Below are the code and all the weights of a small trained network. Each question names an input and a class and asks about switching units off, where a switched-off unit gives its printed mean instead of its output.

import numpy as np


def w(rows, s, z=0):
    codes = np.array(rows[::2]) - 128.0
    scale = np.full(codes.shape[1], s)
    scale[-1] = z or s
    return codes * scale


def norm(h):
    return h / np.sqrt((h * h).mean(-1, keepdims=True) + 1e-5)


def f(y):
    return y / 2 * (1 + np.tanh(0.7978845608 * (y + 0.044715 * y**3)))


def log_softmax(a):
    a = a - a.max(-1, keepdims=True)
    return a - np.log(np.exp(a).sum(-1, keepdims=True))


def net(x, mask):
    res = np.array(x, float).reshape(1, 3) / 4 @ E
    u = 0
    for l in range(4):
        y = f(norm(res) @ A[l][:, :-1].T + A[l][:, -1])
        res = res + np.where(mask[u : u + 5], y, B[l][:, -1]) @ B[l][:, :-1]
        u += 5
    return log_softmax(norm(res)[-1] @ U[:, :-1].T + U[:, -1])


A, B = {}, {}
E = w([
[176,241,121,112,72,70,4,143,20],'x0',
[69,24,133,128,139,64,104,243,56],'x1',
[230,124,125,6,247,121,164,201,147],'x2',
],0.0045)
A[0] = w([
[219,90,31,37,250,150,150,220,87,55],'0.n0',
[172,207,163,74,127,119,69,64,10,213],'0.n1',
[42,65,97,223,152,174,181,118,110,198],'0.n2',
[187,70,111,82,177,91,125,213,140,90],'0.n3',
[88,156,110,116,122,144,10,166,4,7],'0.n4',
],0.0042,0.002)
B[0] = w([
[135,139,244,147,134,96,141,211,157,254],'0.n0',
[148,119,55,147,205,90,133,49,167,241],'0.n1',
[113,88,139,100,166,202,76,34,120,225],'0.n2',
[111,114,194,3,112,154,103,71,238,191],'0.n3',
[212,38,135,193,143,125,89,95,50,192],'0.n4',
],0.0055,0.0041)
A[1] = w([
[185,158,142,58,124,14,95,228,107,3],'1.n0',
[115,107,230,191,81,137,167,178,170,84],'1.n1',
[69,32,128,93,140,158,253,130,192,60],'1.n2',
[129,133,97,217,38,109,119,87,77,77],'1.n3',
[145,190,79,146,66,131,90,153,113,66],'1.n4',
],0.0056,0.003)
B[1] = w([
[166,155,186,154,171,146,69,1,245,201],'1.n0',
[104,95,92,76,112,182,142,140,154,158],'1.n1',
[201,74,61,130,135,95,140,122,89,254],'1.n2',
[188,134,168,127,122,114,110,199,44,219],'1.n3',
[188,128,124,145,116,81,174,108,85,129],'1.n4',
],0.0074,0.0039)
A[2] = w([
[146,229,72,158,106,157,78,90,104,128],'2.n0',
[120,199,60,114,141,123,118,94,117,52],'2.n1',
[93,139,184,111,47,156,103,96,125,73],'2.n2',
[169,156,75,147,152,118,175,106,153,155],'2.n3',
[139,255,113,124,89,103,174,120,133,4],'2.n4',
],0.0077,0.003)
B[2] = w([
[144,134,57,119,83,100,192,169,196,253],'2.n0',
[69,110,88,106,116,98,138,137,155,152],'2.n1',
[166,221,149,173,116,164,187,194,138,135],'2.n2',
[46,80,128,116,98,117,54,150,75,213],'2.n3',
[68,96,125,42,169,77,31,127,255,161],'2.n4',
],0.0083,0.0037)
A[3] = w([
[57,109,234,139,94,158,92,197,59,9],'3.n0',
[112,100,155,71,169,155,169,254,142,37],'3.n1',
[99,103,113,102,118,91,157,174,191,86],'3.n2',
[127,212,227,110,164,83,63,131,152,1],'3.n3',
[167,94,130,84,190,87,107,131,124,21],'3.n4',
],0.0077,0.0015)
B[3] = w([
[36,200,190,81,224,130,158,198,162,182],'3.n0',
[169,177,105,58,10,116,192,172,1,229],'3.n1',
[55,159,35,19,102,105,70,127,116,215],'3.n2',
[156,152,177,186,233,102,102,6,184,247],'3.n3',
[123,241,222,132,128,164,220,158,157,254],'3.n4',
],0.0062,0.0033)
U = w([
[222,151,84,204,97,32,82,144,45,138],'0',
[77,3,91,140,175,203,137,41,123,211],'1',
[145,190,105,211,60,202,229,150,153,29],'2',
[76,171,20,74,97,67,85,115,238,111],'3',
[179,183,215,107,243,91,110,65,194,216],'4',
[46,113,215,177,207,152,119,216,46,7],'5',
[139,114,151,6,99,159,235,197,102,176],'6',
],0.012,0.0018)

Each question gives the input, the list of numbers given to net, and the class t.
The units are the neurons (one row each of A and B). Each row of codes is followed by its name. A weight is (code - 128) times the scale printed after its matrix; where a second scale follows, it is the last column's (A, B and U).
mask holds one flag per neuron, layer by layer. A switched-off neuron (its flag False) gives its mean, the last column of its row in B, instead of its output. The means were averaged over made-up inputs and are rounded, as every weight is.
A unit's drop is (log p(t) with every unit on - log p(t) with that unit switched off) / (log p(t) with every unit on - log p(t) with every unit switched off).
The circuit of an input: a set's keep is (log p(t) with only the set's units on - log p(t) with every unit switched off) / (log p(t) with every unit on - log p(t) with every unit switched off). Starting from the 12 units with the biggest drops (on a tie, the unit counted first), units are removed one at a time, each time the one whose removal leaves the highest keep (on an exact tie, the one counted first), for as long as the keep stays at least 0.8.
units of the circuit, in order: the units of the circuit, biggest drop first
k most important neurons: the k neurons with the biggest drops, biggest first
top k neurons in layer l: the k neurons of layer l with the biggest drops, biggest first
drop of u: that unit's drop, to one decimal
input [2,8,3], class 4: units of the circuit, in order => (1.n0)
input [4,7,-5], class 5: 2 most important neurons => (3.n0, 1.n2)
input [-3,5,-5], class 5: units of the circuit, in order => (3.n0, 2.n0)
input [-1,0,-2], class 2: units of the circuit, in order => (0.n1, 2.n2)
input [4,7,-2], class 5: 3 most important neurons => (0.n4, 3.n0, 1.n2)
input [0,-8,-8], class 3: units of the circuit, in order => (2.n4, 0.n4, 2.n0)
input [4,7,-3], class 5: 3 most important neurons => (3.n0, 1.n2, 2.n0)
input [7,-7,-7], class 3: top 3 neurons in layer 2 => (2.n0, 2.n4, 2.n1)
input [3,-6,-6], class 3: units of the circuit, in order => (2.n0, 2.n4)
input [7,-8,-5], class 3: 2 most important neurons => (2.n4, 2.n0)
input [5,8,-2], class 5: top 2 neurons in layer 1 => (1.n2, 1.n3)
input [-6,-8,4], class 6: 3 most important neurons => (1.n0, 0.n1, 0.n2)
input [0,-2,-2], class 3: top 2 neurons in layer 0 => (0.n4, 0.n0)
input [-1,-4,-6], class 2: units of the circuit, in order => (2.n2)
input [-1,-2,0], class 3: 2 most important neurons => (0.n0, 0.n3)
input [3,5,-1], class 5: top 2 neurons in layer 2 => (2.n0, 2.n4)
input [-3,-3,2], class 6: 2 most important neurons => (0.n1, 1.n0)
input [0,5,-7], class 5: drop of 3.n0 => 0.2
input [-4,-5,-8], class 2: drop of 2.n2 => 0.3
input [1,5,-8], class 5: units of the circuit, in order => (3.n0)
input [-3,1,5], class 6: drop of 3.n1 => 0.3
